Here is a tiny trained network, its code and every weight. The questions are about switching its units off for an input and a target symbol, where a switched-off unit gives its printed mean instead of its output.

import numpy as np


def w(rows, s, z=0):
    codes = np.array(rows[::2]) - 128.0
    scale = np.full(codes.shape[1], s)
    scale[-1] = z or s
    return codes * scale


def f(y):
    return y / 2 * (1 + np.tanh(0.7978845608 * (y + 0.044715 * y**3)))


def softmax(a):
    e = np.exp(a - a.max(-1, keepdims=True))
    return e / e.sum(-1, keepdims=True)


def log_softmax(a):
    a = a - a.max(-1, keepdims=True)
    return a - np.log(np.exp(a).sum(-1, keepdims=True))


def net(x, mask):
    ids = ['ΔΣΦαβεηθλμω'.index(c) for c in x.split()]
    T = len(ids)
    res = E[ids] + P[:T]
    u = 0
    for l in range(3):
        q, k, v = (res @ M[l].T for M in (Q, K, V))
        z = softmax(np.where(np.tri(T) > 0, q @ k.T / 4**0.5, -1e9)) @ v
        res = res + np.where(mask[u], z, O[l][:, -1]) @ O[l][:, :-1]
        u += 1
        y = f(res @ A[l][:, :-1].T + A[l][:, -1])
        res = res + np.where(mask[u : u + 8], y, B[l][:, -1]) @ B[l][:, :-1]
        u += 8
    return log_softmax(res[-1] @ U[:, :-1].T + U[:, -1])


Q, K, V, O, A, B = {}, {}, {}, {}, {}, {}
E = w([
[160,94,148,126,129],'Δ',
[89,79,29,118,102],'Σ',
[77,107,1,171,156],'Φ',
[85,105,131,135,101],'α',
[130,219,203,147,72],'β',
[163,62,89,59,184],'ε',
[87,69,31,155,131],'η',
[92,186,149,213,122],'θ',
[165,102,36,43,180],'λ',
[64,187,26,196,179],'μ',
[115,113,90,9,60],'ω',
],0.0098)
P = w([
[239,121,150,160,188],'0',
[50,187,148,187,253],'1',
[162,80,106,123,152],'2',
[115,109,205,157,151],'3',
[69,209,111,93,232],'4',
[147,89,74,131,122],'5',
[121,118,171,133,140],'6',
[22,189,83,75,163],'7',
[149,102,84,110,115],'8',
],0.013)
Q[0] = w([
[156,105,179,133,102],'0.h1',
[88,60,129,195,149],'0.h1',
[178,119,81,161,99],'0.h1',
[147,93,7,152,127],'0.h1',
],0.012)
K[0] = w([
[151,148,215,143,231],'0.h1',
[84,24,119,248,140],'0.h1',
[39,222,70,2,87],'0.h1',
[136,154,14,108,81],'0.h1',
],0.0058)
V[0] = w([
[115,68,254,91,31],'0.h1',
[183,39,253,168,81],'0.h1',
[118,132,123,50,74],'0.h1',
[117,139,200,74,139],'0.h1',
],0.0054)
O[0] = w([
[186,166,47,140,121,2],'0.h1',
[143,215,165,136,84,66],'0.h1',
[144,87,78,1,111,68],'0.h1',
[78,160,172,225,95,92],'0.h1',
],0.0075,0.0052)
A[0] = w([
[129,162,168,152,169,227],'0.n1',
[55,114,100,174,108,141],'0.n2',
[190,2,172,154,55,49],'0.n3',
[149,156,90,143,158,59],'0.n4',
[210,74,141,140,98,61],'0.n5',
[95,170,177,204,74,6],'0.n6',
[112,122,115,83,195,161],'0.n7',
[63,185,204,31,116,141],'0.n8',
],0.0098,0.0023)
B[0] = w([
[42,92,105,92,90,244],'0.n1',
[209,179,155,68,147,223],'0.n2',
[58,85,119,253,27,180],'0.n3',
[133,34,159,193,122,129],'0.n4',
[185,150,88,185,39,140],'0.n5',
[134,34,102,61,141,183],'0.n6',
[45,146,184,128,88,255],'0.n7',
[102,100,69,200,230,203],'0.n8',
],0.006,0.0044)
Q[1] = w([
[113,159,74,206,116],'1.h1',
[190,189,98,167,124],'1.h1',
[232,185,106,128,186],'1.h1',
[254,215,84,136,77],'1.h1',
],0.0078)
K[1] = w([
[38,139,131,163,163],'1.h1',
[186,123,166,205,160],'1.h1',
[145,254,131,240,161],'1.h1',
[178,178,213,175,119],'1.h1',
],0.0092)
V[1] = w([
[150,68,83,179,219],'1.h1',
[86,58,156,3,20],'1.h1',
[210,102,11,130,119],'1.h1',
[162,114,241,228,157],'1.h1',
],0.0068)
O[1] = w([
[127,15,157,100,175,252],'1.h1',
[236,225,22,178,146,115],'1.h1',
[151,101,112,124,202,17],'1.h1',
[118,83,86,3,70,123],'1.h1',
],0.0076,0.0044)
A[1] = w([
[106,171,51,129,98,32],'1.n1',
[131,104,123,74,123,229],'1.n2',
[107,136,89,224,138,107],'1.n3',
[171,54,71,183,2,54],'1.n4',
[143,65,181,90,160,254],'1.n5',
[136,106,109,209,113,46],'1.n6',
[100,138,27,30,185,237],'1.n7',
[214,76,77,68,133,54],'1.n8',
],0.0099,0.0028)
B[1] = w([
[50,73,160,183,248,125],'1.n1',
[36,192,227,156,20,171],'1.n2',
[130,156,90,85,45,167],'1.n3',
[36,90,49,19,158,176],'1.n4',
[28,166,204,174,49,254],'1.n5',
[97,51,32,93,238,136],'1.n6',
[48,171,124,187,107,217],'1.n7',
[255,46,172,133,176,145],'1.n8',
],0.0063,0.0075)
Q[2] = w([
[155,50,64,87,187],'2.h1',
[118,140,103,65,129],'2.h1',
[236,179,136,1,115],'2.h1',
[41,159,129,188,95],'2.h1',
],0.0064)
K[2] = w([
[95,155,170,116,184],'2.h1',
[193,219,185,203,91],'2.h1',
[181,55,255,116,34],'2.h1',
[51,136,120,150,65],'2.h1',
],0.0083)
V[2] = w([
[114,181,190,172,105],'2.h1',
[151,222,206,177,160],'2.h1',
[126,254,95,200,92],'2.h1',
[115,134,210,212,111],'2.h1',
],0.0074)
O[2] = w([
[202,133,176,157,127,229],'2.h1',
[108,254,206,162,124,136],'2.h1',
[101,121,255,153,72,124],'2.h1',
[177,152,182,127,152,254],'2.h1',
],0.0074,0.0092)
A[2] = w([
[119,144,193,132,56,120],'2.n1',
[81,103,124,226,168,137],'2.n2',
[199,46,111,169,183,233],'2.n3',
[192,147,142,175,210,216],'2.n4',
[81,102,189,255,168,4],'2.n5',
[206,127,21,77,107,225],'2.n6',
[83,142,126,146,128,90],'2.n7',
[197,204,41,131,136,82],'2.n8',
],0.0087,0.004)
B[2] = w([
[112,200,92,171,120,211],'2.n1',
[186,89,160,73,161,202],'2.n2',
[176,254,125,59,146,160],'2.n3',
[154,140,137,224,72,140],'2.n4',
[118,76,107,143,146,246],'2.n5',
[103,119,70,204,158,147],'2.n6',
[161,157,108,109,153,162],'2.n7',
[153,57,152,198,122,133],'2.n8',
],0.0089,0.013)
U = w([
[55,42,69,153,66,59],'Δ',
[64,200,92,85,171,133],'Σ',
[179,2,190,163,137,5],'Φ',
[106,104,121,109,52,206],'α',
[101,195,116,113,32,187],'β',
[169,124,190,56,104,164],'ε',
[136,97,148,46,136,163],'η',
[107,128,131,178,19,184],'θ',
[204,146,198,110,124,85],'λ',
[48,111,145,183,143,22],'μ',
[127,109,91,201,93,78],'ω',
],0.0087,0.0033)

Each question gives the input, a string of symbols that net reads in full, and the target symbol t.
The units are the heads (4 rows each of Q, K, V and O) and the neurons (one row each of A and B). Each row of codes is followed by its name. A weight is (code - 128) times the scale printed after its matrix; where a second scale follows, it is the last column's (O, A, B and U).
mask holds one flag per unit, layer by layer, with each layer's heads first. A switched-off unit (its flag False) gives its mean, the last column of its rows in O or B, instead of its output. The means were averaged over made-up inputs and are rounded, as every weight is.
A unit's drop is (log p(t) with every unit on - log p(t) with that unit switched off) / (log p(t) with every unit on - log p(t) with every unit switched off).
The circuit of an input: a set's keep is (log p(t) with only the set's units on - log p(t) with every unit switched off) / (log p(t) with every unit on - log p(t) with every unit switched off). Starting from the 12 units with the biggest drops (on a tie, the unit counted first), units are removed one at a time, each time the one whose removal leaves the highest keep (on an exact tie, the one counted first), for as long as the keep stays at least 0.8.
circuit, biggest first: the units of the circuit, biggest drop first
unit that matters most: the unit with the biggest drop
k most important neurons: the k neurons with the biggest drops, biggest first
k most important neurons of layer l: the k neurons of layer l with the biggest drops, biggest first
input ω Δ β λ ε Σ Φ, target Σ: unit that matters most : 2.h1
input μ Σ Φ, target Φ: circuit, biggest first : [1.h1; 2.n1]
input ω θ η Σ Σ η η ε, target μ: 2 most important neurons : [1.n7; 0.n8]
input ε ω β θ θ Σ η, target Σ: circuit, biggest first : [1.h1; 2.n3; 0.h1]
input η Φ μ Φ β, target μ: 2 most important neurons : [0.n8; 2.n5]
input α ε Φ θ, target Φ: circuit, biggest first : [1.h1; 2.n2]
input μ ω η Φ Φ λ ε, target λ: circuit, biggest first : [1.h1; 0.h1; 2.n3]
input ω η Φ η, target Φ: circuit, biggest first : [1.h1; 2.n2]
input θ Φ θ ε θ η θ, target η: 2 most important neurons : [0.n3; 0.n1]
input Σ θ β μ Φ θ η ω Δ, target Δ: circuit, biggest first : [0.n3; 1.n4; 0.h1]
input β η Σ, target Σ: 2 most important neurons of layer 0 : [0.n3; 0.n1]
input ω ε Δ, target Δ: 2 most important neurons of layer 2 : [2.n2; 2.n3]
input β μ Σ θ, target Σ: 3 most important neurons : [0.n3; 2.n3; 1.n4]
input μ Δ ω θ, target ω: 2 most important neurons of layer 2 : [2.n4; 2.n6]
input Δ μ β ε η Δ Φ, target Δ: 3 most important neurons : [0.n3; 1.n4; 1.n6]
input Δ η θ Δ, target θ: circuit, biggest first : [1.h1; 1.n5; 2.n1]
input μ ω μ Φ Δ, target μ: most important neuron of layer 1 : [1.n5]
input β μ Δ Σ, target Δ: circuit, biggest first : [0.n3; 2.h1; 1.n4; 1.h1]
input Φ θ θ ε θ Σ μ, target Σ: circuit, biggest first : [0.h1; 1.h1; 2.n3]
input ε μ μ Δ Σ ω Δ, target ω: circuit, biggest first : [1.h1; 0.h1; 2.n4]
input η μ Δ ε, target Δ: 3 most important neurons of layer 0 : [0.n3; 0.n2; 0.n5]
input θ η ω Δ, target ω: circuit, biggest first : [1.h1; 2.n4]
input θ Δ α η μ Φ θ, target Φ: 2 most important neurons of layer 0 : [0.n1; 0.n6]
